Below is a small trained network, with its code and all its weights. Each question gives an input and a class and asks what happens when units are switched off, that is, made to give their printed mean instead of their output.

import numpy as np


def w(rows, s, z=0):
    codes = np.array(rows[::2]) - 128.0
    scale = np.full(codes.shape[1], s)
    scale[-1] = z or s
    return codes * scale


def norm(h):
    return h / np.sqrt((h * h).mean(-1, keepdims=True) + 1e-5)


def f(y):
    return y / 2 * (1 + np.tanh(0.7978845608 * (y + 0.044715 * y**3)))


def log_softmax(a):
    a = a - a.max(-1, keepdims=True)
    return a - np.log(np.exp(a).sum(-1, keepdims=True))


def net(x, mask):
    res = np.array(x, float).reshape(1, 2) / 4 @ E
    u = 0
    for l in range(4):
        y = f(norm(res) @ A[l][:, :-1].T + A[l][:, -1])
        res = res + np.where(mask[u : u + 9], y, B[l][:, -1]) @ B[l][:, :-1]
        u += 9
    return log_softmax(norm(res)[-1] @ U[:, :-1].T + U[:, -1])


A, B = {}, {}
E = w([
[243,64,173,255,140,82,218],'x0',
[189,12,67,157,63,240,113],'x1',
],0.0062)
A[0] = w([
[91,118,144,111,105,106,138,146],'L0N0',
[96,155,100,107,154,127,126,105],'L0N1',
[110,110,9,103,101,195,66,72],'L0N2',
[111,90,182,177,154,163,141,236],'L0N3',
[128,130,127,114,162,105,142,77],'L0N4',
[159,121,123,173,127,113,123,67],'L0N5',
[151,59,102,174,78,162,146,67],'L0N6',
[124,89,119,99,114,139,164,3],'L0N7',
[86,104,48,79,13,211,119,128],'L0N8',
],0.012,0.0037)
B[0] = w([
[122,179,135,124,148,155,99,144],'L0N0',
[97,155,135,114,97,149,107,167],'L0N1',
[146,2,95,75,15,192,139,226],'L0N2',
[136,112,193,121,170,171,155,173],'L0N3',
[154,204,97,155,139,154,112,134],'L0N4',
[185,83,156,153,152,178,139,149],'L0N5',
[68,63,81,42,47,170,14,204],'L0N6',
[89,148,84,171,125,76,50,124],'L0N7',
[193,42,110,98,63,190,117,245],'L0N8',
],0.0088,0.011)
A[1] = w([
[177,45,161,160,71,115,139,173],'L1N0',
[126,135,120,175,147,93,157,111],'L1N1',
[203,1,117,182,120,123,166,255],'L1N2',
[122,188,166,118,146,174,124,158],'L1N3',
[125,166,120,118,59,113,121,82],'L1N4',
[163,162,133,195,172,136,180,81],'L1N5',
[180,126,166,165,185,150,191,128],'L1N6',
[167,7,80,128,75,179,89,141],'L1N7',
[77,179,85,127,137,138,120,121],'L1N8',
],0.0097,0.0031)
B[1] = w([
[37,119,146,76,76,111,178,190],'L1N0',
[122,145,97,154,99,180,96,129],'L1N1',
[2,67,207,148,129,141,177,212],'L1N2',
[141,141,115,163,196,99,123,147],'L1N3',
[36,184,141,139,96,96,206,135],'L1N4',
[180,160,74,124,88,132,97,140],'L1N5',
[182,160,46,176,111,130,90,144],'L1N6',
[31,107,248,53,194,129,190,249],'L1N7',
[101,85,134,105,150,85,196,143],'L1N8',
],0.0095,0.017)
A[2] = w([
[167,157,34,81,57,144,49,221],'L2N0',
[122,105,190,127,179,9,125,4],'L2N1',
[109,2,252,63,171,165,118,8],'L2N2',
[177,206,57,125,207,110,52,63],'L2N3',
[184,160,164,167,218,125,172,30],'L2N4',
[83,66,192,50,131,183,151,5],'L2N5',
[75,57,128,13,85,188,133,155],'L2N6',
[119,109,211,191,103,196,169,88],'L2N7',
[59,191,205,104,208,62,182,121],'L2N8',
],0.0086,0.004)
B[2] = w([
[170,190,254,97,102,169,131,136],'L2N0',
[100,150,49,125,191,63,90,137],'L2N1',
[55,156,220,83,133,104,251,236],'L2N2',
[163,225,182,71,125,107,65,149],'L2N3',
[64,97,149,56,103,133,112,134],'L2N4',
[53,178,221,63,116,164,195,219],'L2N5',
[74,136,241,67,39,186,246,253],'L2N6',
[192,64,117,91,123,163,82,163],'L2N7',
[75,115,47,163,212,35,96,203],'L2N8',
],0.0088,0.015)
A[3] = w([
[118,123,44,43,72,159,102,147],'L3N0',
[107,124,62,203,204,38,134,51],'L3N1',
[75,79,155,41,81,64,61,3],'L3N2',
[221,30,104,202,122,191,164,54],'L3N3',
[78,139,164,10,88,173,124,126],'L3N4',
[126,173,187,12,199,115,89,144],'L3N5',
[208,67,119,159,35,170,128,109],'L3N6',
[231,150,117,152,182,83,116,119],'L3N7',
[190,2,114,247,84,174,168,28],'L3N8',
],0.0086,0.0051)
B[3] = w([
[146,87,194,203,91,168,178,137],'L3N0',
[120,131,140,2,179,93,32,170],'L3N1',
[127,94,108,51,123,139,153,148],'L3N2',
[101,86,21,161,85,124,143,127],'L3N3',
[132,58,230,152,90,180,203,246],'L3N4',
[130,32,100,196,89,164,203,191],'L3N5',
[127,106,53,131,202,91,97,133],'L3N6',
[140,83,192,93,95,191,151,144],'L3N7',
[130,31,26,197,86,199,87,130],'L3N8',
],0.0094,0.012)
U = w([
[245,239,159,189,70,185,53,137],'0',
[146,60,32,232,62,207,76,177],'1',
[54,171,60,82,229,29,50,5],'2',
[35,42,233,77,54,211,224,160],'3',
],0.012,0.0021)

Each question gives the input, the list of numbers given to net, and the class t.
The units are the neurons (one row each of A and B). Each row of codes is followed by its name. A weight is (code - 128) times the scale printed after its matrix; where a second scale follows, it is the last column's (A, B and U).
mask holds one flag per neuron, layer by layer. A switched-off neuron (its flag False) gives its mean, the last column of its row in B, instead of its output. The means were averaged over made-up inputs and are rounded, as every weight is.
A unit's drop is (log p(t) with every unit on - log p(t) with that unit switched off) / (log p(t) with every unit on - log p(t) with every unit switched off).
unit that matters most: the unit with the biggest drop
k most important neurons: the k neurons with the biggest drops, biggest first
top k neurons in layer l: the k neurons of layer l with the biggest drops, biggest first
drop of u: that unit's drop, to one decimal
input [-2,-3], class 2: unit that matters most : L0N2
input [7,-7], class 0: 2 most important neurons : L1N7, L0N2
input [-4,-4], class 2: 4 most important neurons : L0N2, L0N8, L0N6, L1N7
input [5,-4], class 1: 2 most important neurons : L0N2, L0N8
input [4,-4], class 0: 3 most important neurons : L0N2, L0N8, L1N7
input [3,-5], class 0: 3 most important neurons : L0N2, L0N6, L1N7
input [2,-3], class 0: top 2 neurons in layer 0 : L0N2, L0N8
input [2,-6], class 0: 4 most important neurons : L1N7, L0N6, L1N2, L0N2
input [-6,-6], class 2: 3 most important neurons : L0N2, L0N8, L0N6
input [5,-8], class 0: 3 most important neurons : L1N7, L0N2, L0N8
input [6,-4], class 1: 3 most important neurons : L0N2, L0N8, L0N6
input [3,-3], class 0: top 3 neurons in layer 1 : L1N7, L1N6, L1N5
input [3,-4], class 0: 2 most important neurons : L0N2, L0N8
input [7,-8], class 0: unit that matters most : L1N7
input [-6,-8], class 2: drop of L0N2 : 0.1
input [0,-1], class 2: drop of L0N2 : 0.9
input [6,-3], class 1: drop of L1N6 : 0.9
